Here is a tiny trained network, its code and every weight. The questions are about switching its units off for an input and a target symbol, where a switched-off unit gives its printed mean instead of its output.

import numpy as np


def w(rows, s, z=0):
    codes = np.array(rows[::2]) - 128.0
    scale = np.full(codes.shape[1], s)
    scale[-1] = z or s
    return codes * scale


def norm(h):
    return h / np.sqrt((h * h).mean(-1, keepdims=True) + 1e-5)


def f(y):
    return y / 2 * (1 + np.tanh(0.7978845608 * (y + 0.044715 * y**3)))


def softmax(a):
    e = np.exp(a - a.max(-1, keepdims=True))
    return e / e.sum(-1, keepdims=True)


def log_softmax(a):
    a = a - a.max(-1, keepdims=True)
    return a - np.log(np.exp(a).sum(-1, keepdims=True))


def net(x, mask):
    ids = ['ΘΛΣβεηπτω'.index(c) for c in x.split()]
    T = len(ids)
    res = E[ids] + P[:T]
    u = 0
    for l in range(2):
        q, k, v = (norm(res) @ M[l].T for M in (Q, K, V))
        z = softmax(np.where(np.tri(T) > 0, q @ k.T / 2**0.5, -1e9)) @ v
        res = res + np.where(mask[u], z, O[l][:, -1]) @ O[l][:, :-1]
        u += 1
        y = f(norm(res) @ A[l][:, :-1].T + A[l][:, -1])
        res = res + np.where(mask[u : u + 8], y, B[l][:, -1]) @ B[l][:, :-1]
        u += 8
    return log_softmax(norm(res)[-1] @ U[:, :-1].T + U[:, -1])


Q, K, V, O, A, B = {}, {}, {}, {}, {}, {}
E = w([
[120,101,106,138],'Θ',
[195,114,146,107],'Λ',
[95,17,112,97],'Σ',
[140,78,120,86],'β',
[182,178,128,145],'ε',
[57,60,90,95],'η',
[78,140,91,130],'π',
[113,153,201,84],'τ',
[144,244,151,248],'ω',
],0.014)
P = w([
[104,121,130,149],'0',
[101,140,147,155],'1',
[198,151,48,7],'2',
[109,122,101,142],'3',
[94,108,178,188],'4',
[210,174,93,44],'5',
[117,126,77,139],'6',
[96,119,171,167],'7',
[222,140,139,20],'8',
],0.014)
Q[0] = w([
[16,86,254,175],'0.h1',
[193,65,67,252],'0.h1',
],0.0059)
K[0] = w([
[154,197,111,14],'0.h1',
[158,82,2,171],'0.h1',
],0.0076)
V[0] = w([
[129,123,133,41],'0.h1',
[29,210,254,69],'0.h1',
],0.0046)
O[0] = w([
[95,224,160,95,131],'0.h1',
[81,109,255,116,255],'0.h1',
],0.0063,0.00087)
A[0] = w([
[202,132,63,160,3],'0.n1',
[169,91,154,160,108],'0.n2',
[118,151,130,208,101],'0.n3',
[152,150,141,87,152],'0.n4',
[114,167,216,149,59],'0.n5',
[207,133,99,9,157],'0.n6',
[108,139,97,102,115],'0.n7',
[146,101,114,64,115],'0.n8',
],0.013,0.0043)
B[0] = w([
[92,3,207,125,150],'0.n1',
[63,157,106,117,136],'0.n2',
[142,96,155,54,160],'0.n3',
[175,141,118,52,161],'0.n4',
[14,6,101,137,169],'0.n5',
[156,241,200,19,254],'0.n6',
[212,172,104,129,135],'0.n7',
[142,216,188,93,177],'0.n8',
],0.0068,0.0089)
Q[1] = w([
[137,103,2,163],'1.h1',
[254,184,66,142],'1.h1',
],0.008)
K[1] = w([
[88,94,137,76],'1.h1',
[1,98,218,101],'1.h1',
],0.0088)
V[1] = w([
[126,46,104,1],'1.h1',
[42,151,50,67],'1.h1',
],0.006)
O[1] = w([
[157,97,115,2,254],'1.h1',
[104,202,73,84,168],'1.h1',
],0.0081,0.0016)
A[1] = w([
[84,170,107,136,114],'1.n1',
[113,96,189,120,34],'1.n2',
[171,90,101,130,182],'1.n3',
[108,148,156,248,98],'1.n4',
[96,175,131,98,95],'1.n5',
[77,88,168,124,57],'1.n6',
[176,73,174,108,2],'1.n7',
[138,150,169,185,175],'1.n8',
],0.018,0.0085)
B[1] = w([
[101,144,150,220,139],'1.n1',
[77,217,155,156,168],'1.n2',
[166,170,188,169,179],'1.n3',
[128,1,189,250,231],'1.n4',
[141,155,59,208,208],'1.n5',
[155,212,103,139,252],'1.n6',
[108,225,182,252,124],'1.n7',
[42,13,204,60,188],'1.n8',
],0.0093,0.0042)
U = w([
[197,99,83,178,198],'Θ',
[149,142,229,73,34],'Λ',
[95,56,86,63,114],'Σ',
[181,178,80,99,219],'β',
[152,216,176,217,2],'ε',
[72,120,28,121,138],'η',
[121,182,57,217,118],'π',
[5,162,159,103,12],'τ',
[100,61,176,159,220],'ω',
],0.019,0.0048)

Each question gives the input, a string of symbols that net reads in full, and the target symbol t.
The units are the heads (2 rows each of Q, K, V and O) and the neurons (one row each of A and B). Each row of codes is followed by its name. A weight is (code - 128) times the scale printed after its matrix; where a second scale follows, it is the last column's (O, A, B and U).
mask holds one flag per unit, layer by layer, with each layer's heads first. A switched-off unit (its flag False) gives its mean, the last column of its rows in O or B, instead of its output. The means were averaged over made-up inputs and are rounded, as every weight is.
A unit's drop is (log p(t) with every unit on - log p(t) with that unit switched off) / (log p(t) with every unit on - log p(t) with every unit switched off).
The circuit of an input: a set's keep is (log p(t) with only the set's units on - log p(t) with every unit switched off) / (log p(t) with every unit on - log p(t) with every unit switched off). Starting from the 12 units with the biggest drops (on a tie, the unit counted first), units are removed one at a time, each time the one whose removal leaves the highest keep (on an exact tie, the one counted first), for as long as the keep stays at least 0.8.
circuit, biggest first: the units of the circuit, biggest drop first
unit that matters most: the unit with the biggest drop
top k neurons: the k neurons with the biggest drops, biggest first
top k neurons in layer l: the k neurons of layer l with the biggest drops, biggest first
input ε π τ β τ ω ω π, target ω: circuit, biggest first : [1.h1, 1.n4]
input ω β ω Θ Θ β ε Λ, target ε: unit that matters most : 0.n1
input τ β η, target β: circuit, biggest first : [1.n8, 0.n5]
input τ β τ Λ ε Σ ε Θ, target ε: circuit, biggest first : [1.n6, 0.n6]
input β β π Θ β τ, target β: circuit, biggest first : [1.n5, 1.n8]
input τ ω β Λ π, target π: top 3 neurons : [1.n8, 1.n6, 0.n3]
input ω β η ω Λ π ω τ, target ω: circuit, biggest first : [0.n6, 1.h1, 1.n4]
input Σ τ β ω Λ, target ω: top 2 neurons in layer 0 : [0.n6, 0.n8]
input ω τ ω β π ε β τ, target τ: circuit, biggest first : [0.n5, 1.n2]
input τ Θ ω τ ε β τ Λ, target τ: top 4 neurons in layer 1 : [1.n6, 1.n2, 1.n4, 1.n5]
input ω ε ω, target Λ: top 3 neurons : [0.n1, 1.n8, 1.n6]
input Θ ω β Θ τ β η Λ, target η: top 3 neurons : [0.n2, 0.n5, 0.n1]
input τ τ ω τ β ω ε η, target ω: circuit, biggest first : [0.n6, 1.h1]
input τ ε ω Θ π Σ, target β: circuit, biggest first : [1.n8, 1.n4]
input ω Λ Λ ω η ε τ, target τ: unit that matters most : 0.h1
input β β Λ ω ω Θ ω η, target ω: top 4 neurons : [0.n6, 1.n4, 0.n5, 1.n5]
input π β ε Θ τ τ τ Θ, target τ: top 2 neurons : [1.n5, 0.n5]
input Λ ε π Θ Σ ε ω β, target ω: top 3 neurons : [0.n6, 0.n5, 1.n4]
input Λ ε η Σ Θ, target η: top 2 neurons in layer 1 : [1.n8, 1.n6]
input τ Θ τ τ ε, target τ: unit that matters most : 0.n5
input Θ τ β β Θ, target β: top 3 neurons in layer 1 : [1.n6, 1.n4, 1.n8]
input ε Θ ω Λ ε, target ω: top 3 neurons : [0.n6, 0.n4, 0.n5]
